(in the rows, 128 means zero)
Each row of numbers stands for one node and depends on some of the facts below. Use the named rows to name the rest.

There are 3 kinds of fact about the nodes: β, ζ, κ.
β(trupul, kover); β(trupul, peris); β(kopu, zufo); β(kopu, biskar); β(flumo, tatrin); β(rolin, fliflazin)
β(stufi, rizis); β(deskol, zibebror); β(stesavik, nobigril); β(stesavik, fuzor); β(saton, tastukle); β(klabe, brubil)
β(klato, sibal); β(klato, draru); β(klato, flabris); β(stozur, stuzu); β(stozur, gredor); β(movoskis, grenam)
β(gredor, stuzu); β(storolel, skalol); β(ploploni, zibebror); β(biskar, kopu); β(mabu, skites); β(zuflol, fletruk)
β(platru, poka); β(platru, gikles); β(regres, skastek); β(stupler, deskol); β(dreno, kugugo); β(nubos, godagu)
β(driga, mobobre); β(sumuk, bredrek); β(loplon, sturom); β(stese, neston); β(vogrik, mivo); β(sedra, storolel)
β(peris, trupul); β(ploklur, pimi); β(pupi, geges); β(tidim, peris); β(tegru, stuzu); β(todram, lisur)
β(todram, zufis); β(draru, klato); β(draru, pora); β(gikles, poka); β(gikles, loplon); β(zufis, lisur)
β(brubil, rivar); β(stomum, brubil); β(bazim, goklur); β(flebrir, skigo); β(vututro, briklil); β(vututro, dukom)
β(vututro, ripar); β(pava, ladrafler); β(pava, fliskudam); β(skibro, poka); β(godagu, ploploni); β(godagu, stupler)
β(poka, platru); β(poka, sturom); β(klegon, tedregras); β(trafa, fisti); β(ripar, ritron); ζ(bonol, tastukle)
ζ(gogu, bazim); ζ(rudre, flumo); ζ(fliskudam, gredor); ζ(vikar, skigo); ζ(vikar, mobobre); ζ(vikar, zestul)
ζ(stesavik, bazim); ζ(skedomek, tuga); ζ(stemer, flumo); ζ(zaklomo, goklur); ζ(zaklomo, flagro); ζ(zaklomo, storolel)
ζ(zaklomo, rizis); ζ(klabe, fosker); ζ(dukom, breplu); ζ(kliva, trusta); ζ(kliva, fedu); ζ(stozur, rizis)
ζ(skemustur, stuzu); ζ(skemustur, nifli); ζ(skemustur, tatrin); ζ(fletruk, trafa); ζ(kleklanur, lozos); ζ(kleklanur, brafle)
ζ(kleklanur, trupul); ζ(tragral, gidrok); ζ(tragral, bufibro); ζ(tragral, breplu); ζ(tragral, skastek); ζ(mabu, kover)
ζ(mabu, kloplem); ζ(zuflol, kopu); ζ(zuflol, fosker); ζ(platru, breplu); ζ(platru, flabris); ζ(nobigril, bredro)
ζ(nobigril, stezin); ζ(regres, geges); ζ(regres, skastek); ζ(dokle, rivar); ζ(dokle, lozos); ζ(truskir, nofla)
ζ(klofa, bresam); ζ(skalol, bredro); ζ(skalol, brubil); ζ(nagustas, skagul); ζ(nubos, klegon); ζ(sumuk, gidrok)
ζ(zufo, grome); ζ(zufo, klato); ζ(zufo, sibal); ζ(bridis, grome); ζ(bridis, trafa); ζ(sedra, zestul)
ζ(brigos, fedu); ζ(grenam, fedu); ζ(ploklur, rolin); ζ(ploklur, vetre); ζ(ploklur, serovo); ζ(ploklur, storolel)
ζ(ploklur, kover); ζ(tidim, defek); ζ(tidim, stufi); ζ(briklil, driga); ζ(drobul, rolin); ζ(drobul, serovo)
ζ(trifasku, bredro); ζ(trifasku, munasal); ζ(kugugo, dilek); ζ(kugugo, godagu); ζ(gikles, bazim); ζ(plizom, rolin)
ζ(plizom, ribra); ζ(vututro, skibro); ζ(brutul, dilek); ζ(brutul, flabris); ζ(brutul, nofla); ζ(kive, lisur)
ζ(litrin, drepon); ζ(poka, brizan); ζ(poka, gifles); ζ(poka, fuzor); ζ(pimi, tibregrun); ζ(ripar, loplon)
κ(trupul, 200); κ(bonol, 841); κ(tibregrun, 200); κ(tatrin, 669); κ(kopu, 60); κ(flumo, 200)
κ(rolin, 200); κ(gogu, 841); κ(stufi, 669); κ(stezin, 408); κ(rudre, 200); κ(skites, 841)
κ(skigo, 669); κ(defek, 60); κ(fliskudam, 200); κ(fosker, 200); κ(trusta, 841); κ(fisti, 374)
κ(vikar, 60); κ(deskol, 60); κ(stesavik, 841); κ(skedomek, 669); κ(stemer, 374); κ(saton, 841)
κ(zaklomo, 374); κ(klabe, 408); κ(lisur, 408); κ(dukom, 669); κ(zestul, 408); κ(dranuzul, 200)
κ(kliva, 200); κ(klato, 841); κ(dilek, 669); κ(brafle, 200); κ(goklur, 408); κ(stozur, 200)
κ(movoskis, 374); κ(gifles, 200); κ(vopam, 60); κ(gredor, 841); κ(bredro, 60); κ(skemustur, 200)
κ(rizis, 374); κ(fletruk, 408); κ(plokler, 60); κ(kleklanur, 669); κ(tragral, 200); κ(storolel, 408)
κ(ploploni, 374); κ(tedregras, 841); κ(biskar, 60); κ(mabu, 408); κ(neston, 60); κ(vegre, 408)
κ(zuflol, 408); κ(nifli, 200); κ(nofla, 60); κ(lozos, 60); κ(rivar, 408); κ(platru, 60)
κ(nobigril, 200); κ(regres, 669); κ(stupler, 200); κ(bresam, 60); κ(geges, 200); κ(gidrok, 374)
κ(dokle, 200); κ(truskir, 841); κ(drepon, 200); κ(klofa, 200); κ(bidal, 841); κ(fuzor, 200)
κ(dreno, 408); κ(graro, 669); κ(grome, 200); κ(skalol, 408); κ(nagustas, 408); κ(nubos, 200)
κ(driga, 841); κ(serovo, 200); κ(sumuk, 200); κ(bredrek, 408); κ(loplon, 374); κ(zufo, 60)
κ(tastukle, 841); κ(vetre, 200); κ(stese, 60); κ(tuga, 200); κ(kurus, 200); κ(bridis, 374)
κ(bufibro, 408); κ(vogrik, 841); κ(sedra, 408); κ(breplu, 841); κ(tralis, 200); κ(brigos, 200)
κ(brizan, 200); κ(ritron, 841); κ(stuzu, 200); κ(skagul, 200); κ(grenam, 60); κ(peris, 841)
κ(ploklur, 60); κ(pupi, 841); κ(pora, 60); κ(tidim, 841); κ(briklil, 841); κ(tegru, 841)
κ(todram, 408); κ(fedu, 374); κ(drobul, 200); κ(draru, 841); κ(mivo, 60); κ(trifasku, 200)
κ(kugugo, 841); κ(gedrel, 408); κ(gikles, 841); κ(fliflazin, 200); κ(zufis, 200); κ(nerok, 841)
κ(brubil, 408); κ(stomum, 408); κ(bazim, 200); κ(skastek, 200); κ(skedul, 374); κ(plizom, 841)
κ(munasal, 200); κ(flebrir, 374); κ(ladrafler, 374); κ(zibebror, 841); κ(vututro, 669); κ(flagro, 200)
κ(brutul, 374); κ(kive, 374); κ(pava, 841); κ(mobobre, 60); κ(skibro, 200); κ(flabris, 374)
κ(godagu, 200); κ(sibal, 374); κ(litrin, 408); κ(fostul, 200); κ(poka, 60); κ(pimi, 841)
κ(sturom, 374); κ(klegon, 200); κ(kover, 841); κ(kloplem, 200); κ(ribra, 669); κ(trafa, 374)
κ(ripar, 408)

Named rows:
truskir: 104	137	153	117	139	117	108	119	140	131	106	103	126	136	107	116	136	146	108	191	105	95	127	116	120	146	135	155	166	118	122	132	125	141	115	105	145	121	138	151	99	145	155	87	134	137	155	119	143	141	143
nofla: 89	150	150	144	139	138	93	120	151	136	86	116	143	128	132	113	134	145	127	169	110	103	132	132	112	148	132	160	166	121	83	119	102	139	104	104	145	119	135	154	100	106	129	88	148	134	153	110	135	144	127
stuzu: 95	80	166	115	135	117	97	121	149	134	131	106	122	160	104	135	141	129	100	175	116	87	114	140	144	170	145	153	109	109	100	131	127	143	130	105	127	122	128	135	93	132	133	110	142	138	153	105	135	131	132
gredor: 110	154	150	111	137	117	109	131	151	147	107	99	109	163	120	105	137	140	139	174	108	102	124	118	128	153	136	166	157	114	104	140	135	140	114	107	135	121	145	139	106	126	126	102	150	132	162	109	99	136	116
bridis: 100	148	142	130	154	120	101	120	166	117	110	102	146	136	117	135	149	151	121	184	113	90	138	109	118	153	142	166	193	118	98	111	97	139	90	103	143	127	132	147	105	110	156	74	152	108	175	103	176	144	168
trifasku: 102	110	154	104	135	101	101	123	153	108	129	89	127	151	94	138	140	150	94	196	115	103	124	136	142	157	145	153	156	108	115	140	131	141	127	102	135	117	135	149	100	163	164	91	138	141	154	116	125	138	160
tragral: 98	108	149	105	137	108	102	121	149	111	133	99	128	152	94	137	138	143	94	203	117	100	122	135	139	150	144	154	153	110	117	137	139	141	133	99	136	118	135	146	99	159	158	93	138	143	155	113	137	137	158
breplu: 98	122	151	122	136	120	101	113	146	140	99	108	128	141	117	111	136	141	121	174	103	102	124	125	127	147	136	158	152	116	113	130	131	142	117	108	144	121	140	145	101	127	135	90	147	140	147	120	139	130	131
nerok: 103	134	154	118	137	120	104	121	144	137	103	106	127	143	112	113	139	147	117	182	103	101	126	118	125	151	137	157	164	114	116	134	126	141	117	107	144	121	139	149	101	140	144	90	141	135	153	119	136	136	136
ladrafler: 99	142	157	133	155	127	99	114	157	133	109	116	142	141	121	133	148	144	124	167	112	80	132	114	122	162	143	164	162	117	96	105	89	140	90	105	140	131	129	140	97	100	140	85	152	103	180	95	178	143	155
skalol: 97	150	162	146	145	147	95	131	156	125	87	106	145	123	127	120	138	153	113	172	114	83	135	123	104	160	134	157	166	122	75	120	70	139	87	104	142	121	128	161	99	106	154	89	130	123	167	107	140	159	134
dreno: 94	184	148	137	143	133	95	124	155	127	86	113	143	133	130	110	132	151	137	177	113	108	139	132	106	146	132	164	192	121	86	121	95	138	99	102	146	117	143	162	105	121	134	83	148	128	159	106	124	154	134
zufo: 97	125	152	142	141	148	97	138	161	122	92	104	142	123	123	121	139	149	112	179	114	83	133	117	107	160	134	156	165	125	79	122	81	138	95	104	141	120	124	158	101	106	159	94	130	130	160	114	146	150	144
vututro: 109	128	111	59	106	110	116	110	149	132	93	117	111	173	107	118	148	176	154	237	99	110	138	117	148	152	115	161	186	104	106	172	74	137	123	92	161	105	144	165	103	107	107	50	139	178	160	134	60	145	149
rolin: 97	126	145	94	133	100	97	119	155	116	120	107	122	162	106	129	138	144	117	191	113	118	122	145	149	149	144	159	161	102	116	133	146	141	134	104	132	115	145	144	103	168	138	94	158	144	147	112	120	127	151
fisti: 101	146	156	138	154	126	99	114	156	130	108	116	141	144	121	135	146	146	123	167	111	82	133	114	123	159	142	163	161	115	97	107	91	140	87	105	141	131	129	139	98	99	141	83	152	105	180	94	175	143	154
goklur: 92	147	158	143	142	153	92	127	156	138	81	129	139	133	138	116	137	149	133	159	110	91	130	128	113	159	134	158	153	119	72	113	73	139	94	107	140	123	128	150	97	99	127	96	143	124	163	105	135	145	133
dilek: 103	105	149	95	110	121	104	114	154	142	100	116	135	150	126	94	136	140	120	171	103	85	126	135	119	148	125	159	146	119	101	138	89	142	140	99	133	115	138	156	97	161	117	83	140	150	136	123	120	132	129

Name these rows:
No name comes twice in this set of rows, the named rows included.
106	170	150	108	139	109	109	120	139	131	115	93	124	145	105	109	133	143	119	199	107	108	130	118	119	140	134	164	189	117	124	139	142	141	117	102	146	117	153	155	105	157	149	86	141	137	156	114	121	146	140 : stesavik
91	148	160	145	140	141	90	128	161	136	85	105	147	132	136	109	137	145	126	160	111	97	135	131	110	159	135	163	165	121	71	118	82	140	92	108	134	118	136	159	103	100	131	92	148	124	155	108	134	149	124 : brubil
102	167	166	103	140	119	106	122	137	135	112	103	123	145	107	108	136	138	118	195	107	106	130	122	118	144	136	160	182	117	122	133	130	142	114	106	140	117	153	158	104	160	147	91	141	133	159	114	139	142	144 : tidim
100	92	157	105	136	114	99	122	154	121	129	106	123	156	99	139	141	143	100	188	114	94	118	134	143	162	145	152	133	107	107	134	126	141	129	103	133	121	128	141	95	149	151	101	140	140	154	111	130	133	153 : fliflazin
105	124	167	112	139	127	102	126	145	143	106	99	125	143	114	112	140	138	112	176	106	91	124	117	121	159	137	157	149	118	110	131	118	142	112	110	134	120	139	150	101	134	145	99	137	134	155	117	147	136	133 : peris
95	109	149	110	133	104	98	110	147	127	126	106	125	162	103	135	138	140	114	182	114	105	118	145	146	155	143	158	137	105	108	133	143	141	134	102	136	119	139	138	97	146	130	98	152	143	149	108	118	131	137 : nifli
92	141	153	154	142	141	94	117	144	143	92	113	138	136	130	115	133	141	127	160	112	90	126	132	112	155	133	160	144	120	77	120	99	140	99	103	145	123	131	147	95	93	122	97	143	126	158	101	125	148	111 : mobobre
95	121	159	109	141	144	107	128	143	134	103	127	120	138	110	120	139	137	112	199	107	84	125	109	118	147	132	151	161	119	119	120	119	141	119	105	143	123	127	146	96	140	158	100	129	143	155	119	175	132	162 : pimi
99	158	132	134	149	110	97	113	168	120	103	102	151	141	128	124	147	147	137	170	110	108	139	121	124	148	141	171	194	116	99	110	116	140	95	106	139	124	142	146	109	104	138	72	171	111	166	106	171	135	155 : trafa
100	118	154	105	137	101	103	116	144	118	135	99	126	156	93	137	136	144	98	200	117	97	121	137	141	153	142	154	150	107	114	136	139	141	132	99	137	119	138	146	97	159	152	96	140	140	157	107	122	140	147 : skemustur
93	146	169	140	141	147	88	130	157	140	84	115	142	128	137	112	138	145	126	157	110	95	133	133	111	163	135	162	156	120	73	115	70	139	91	109	135	120	134	158	100	104	128	96	144	122	162	106	138	147	128 : rivar
94	195	151	147	145	131	99	117	144	133	98	104	144	129	123	110	131	147	128	183	115	101	137	129	104	142	129	167	192	125	85	123	103	138	99	97	147	118	149	162	102	118	139	83	142	123	161	100	114	164	123 : sedra
89	182	150	132	144	143	95	127	154	119	85	118	145	126	128	113	132	152	126	193	113	107	141	126	103	141	130	163	204	123	89	114	95	137	99	101	146	116	140	165	105	132	150	81	143	130	160	113	148	153	156 : zuflol
88	154	147	151	141	141	92	117	153	131	79	118	145	127	136	113	133	147	128	165	111	100	134	131	109	149	132	162	168	121	74	115	94	139	100	104	144	120	135	153	99	98	129	88	150	127	154	107	137	146	126 : bufibro
102	114	169	113	138	131	100	128	147	149	99	111	122	150	120	112	139	136	119	169	105	90	123	120	126	163	138	156	138	115	107	127	110	142	110	113	133	123	135	145	99	129	135	103	141	134	158	115	146	131	129 : kover

Now the same nodes, written a new way:
Some nodes and their rows:
geges: 198	126	103	137	117	89	110	116	162	119	141	191	111	114	97	87	124	92	163	124	125	120	125	107	134	182	193	125	118	94	158	93	63	190	114	180	117	81	83	81	68
grome: 187	128	93	115	137	100	88	147	151	102	155	146	116	120	79	119	101	118	176	115	125	98	109	141	147	146	218	98	113	97	130	102	66	185	123	163	87	104	116	63	87
sedra: 177	109	108	106	126	98	148	141	197	136	147	127	139	161	75	136	132	170	148	100	142	139	142	150	129	111	155	157	134	122	140	80	128	139	118	137	59	73	116	90	92
trifasku: 162	134	45	109	154	112	136	136	189	101	146	169	121	117	86	150	110	52	193	116	129	153	92	90	121	139	190	137	128	109	106	119	103	157	128	136	119	92	93	85	91
pava: 169	123	86	126	114	106	140	152	184	96	142	160	129	130	81	144	122	118	161	120	134	146	122	143	139	136	200	137	137	100	135	85	121	162	110	152	85	84	127	104	99
skibro: 148	120	101	111	145	114	137	132	187	90	139	140	141	118	84	154	117	79	188	122	109	111	91	123	150	117	209	99	129	99	118	110	102	183	126	158	111	68	104	69	95
vegre: 168	110	101	114	137	101	143	130	181	135	156	142	142	168	81	112	131	152	163	88	144	132	132	128	128	113	171	188	131	113	126	89	130	149	95	121	72	70	100	93	85
loplon: 199	108	124	133	137	174	151	161	153	114	136	113	122	167	114	88	117	139	172	99	122	114	122	113	146	116	173	149	130	95	144	92	126	159	80	145	106	87	119	112	105
rivar: 159	101	97	118	152	84	146	104	172	125	151	140	150	158	88	98	136	127	173	82	130	129	131	115	133	87	207	229	122	114	118	93	148	157	86	97	88	60	97	120	93
grenam: 153	118	68	149	144	124	158	134	150	116	145	158	147	176	100	123	145	85	180	87	137	152	108	113	148	121	208	222	118	103	132	98	135	168	82	100	115	72	120	123	88
fletruk: 182	119	71	118	137	92	115	145	147	145	161	143	122	170	74	104	120	154	163	76	158	127	140	142	135	112	198	215	122	119	134	88	117	143	91	93	69	97	128	92	76
bridis: 192	113	59	134	140	163	137	197	153	86	150	127	140	190	87	125	105	129	187	73	139	160	124	120	155	118	206	165	150	90	133	93	147	167	46	103	114	92	115	104	92
tatrin: 198	110	106	132	132	106	134	134	159	135	152	150	131	167	94	61	132	144	155	92	139	136	140	117	123	132	173	199	121	107	138	89	126	153	86	130	78	79	94	120	88
todram: 154	110	110	112	128	109	161	138	194	123	151	127	146	169	73	145	134	148	158	107	149	128	127	138	137	101	176	172	139	121	132	77	133	141	112	129	63	77	123	91	79
brutul: 188	107	75	140	136	163	157	158	181	99	133	132	122	166	101	138	115	113	172	77	133	158	137	106	151	133	182	171	153	114	157	75	155	158	47	119	140	63	112	121	80
sumuk: 176	123	73	109	127	81	108	130	214	94	136	158	105	85	83	173	103	104	160	109	128	136	128	139	145	153	191	93	144	126	146	88	101	166	114	165	116	70	110	83	80
skedomek: 185	112	99	120	138	117	143	149	176	130	145	137	131	167	88	108	129	155	159	84	141	136	135	135	132	124	159	179	133	115	143	82	128	144	101	123	80	77	111	98	93
dokle: 180	123	79	109	137	89	120	124	182	141	119	155	116	105	106	133	123	107	174	112	100	125	115	147	136	142	177	106	115	96	155	109	65	176	142	166	109	72	124	85	101

Name these rows:
No name comes twice in this set of rows, the named rows included.
179	123	94	125	128	93	118	120	186	100	142	170	126	109	81	121	115	86	170	121	116	127	115	113	141	163	200	110	129	105	143	95	88	186	104	170	116	70	85	82	76 : godagu
176	130	81	112	142	106	129	129	182	97	150	156	113	108	86	123	107	64	185	128	123	126	100	95	119	144	189	128	124	111	105	111	95	164	133	157	98	94	92	81	94 : munasal
161	124	64	113	138	103	121	124	193	119	136	162	110	110	89	164	115	80	172	97	123	127	117	113	148	158	186	117	133	126	149	92	84	174	111	154	143	67	107	73	71 : tragral
173	120	87	118	153	100	120	114	164	108	143	168	130	116	95	94	125	84	190	105	98	114	93	109	131	134	206	135	111	90	124	114	86	193	113	156	117	68	81	80	95 : stuzu
188	125	97	125	131	122	101	146	145	107	164	147	120	141	85	108	105	149	173	92	134	108	115	132	144	134	205	141	116	99	129	97	97	176	103	156	85	93	117	80	94 : klato
166	116	108	104	132	125	133	139	191	95	146	134	121	111	92	138	100	139	169	104	119	114	112	137	146	117	180	122	130	108	127	92	125	155	112	162	86	77	114	89	118 : driga
191	122	79	115	140	109	147	124	170	157	161	154	112	163	90	99	128	135	157	93	157	137	141	93	100	131	143	210	118	130	126	97	113	120	117	119	66	91	100	96	84 : skalol
166	115	120	130	130	116	128	120	180	105	154	151	114	121	90	130	112	115	160	103	131	107	129	103	149	144	208	154	128	123	134	83	117	164	83	162	112	71	105	95	77 : breplu
139	119	87	92	130	82	122	131	173	56	127	129	104	78	92	122	108	71	172	113	144	81	90	140	163	115	219	94	134	108	116	87	108	158	113	146	87	92	138	91	101 : rolin
190	110	85	117	135	80	122	121	174	136	158	154	124	146	81	88	124	156	159	81	143	138	155	124	118	121	175	205	126	122	135	91	134	138	91	117	73	75	91	109	87 : bredrek
175	103	95	129	142	131	144	121	171	135	150	143	123	180	90	103	137	132	162	67	140	134	136	88	136	133	165	214	129	139	149	88	127	151	62	117	118	56	87	99	60 : dukom
136	103	100	91	136	126	169	142	205	97	152	133	152	180	77	121	140	144	165	58	142	135	102	125	139	97	153	149	152	109	121	100	148	132	98	114	76	46	80	66	82 : mabu
187	106	111	130	142	117	144	127	151	132	152	141	135	175	95	73	140	143	166	87	132	129	132	119	131	120	174	202	121	106	136	93	133	155	87	125	85	74	93	112	91 : skigo
165	119	65	133	137	114	133	120	171	121	149	172	117	140	94	133	124	98	175	71	134	140	116	99	145	136	197	189	129	114	140	95	116	165	79	126	127	61	100	102	78 : kugugo
183	135	38	114	156	101	121	125	163	123	143	166	89	105	101	126	110	61	188	109	130	133	98	92	108	142	182	161	110	121	119	111	78	157	132	135	113	99	107	89	94 : nobigril

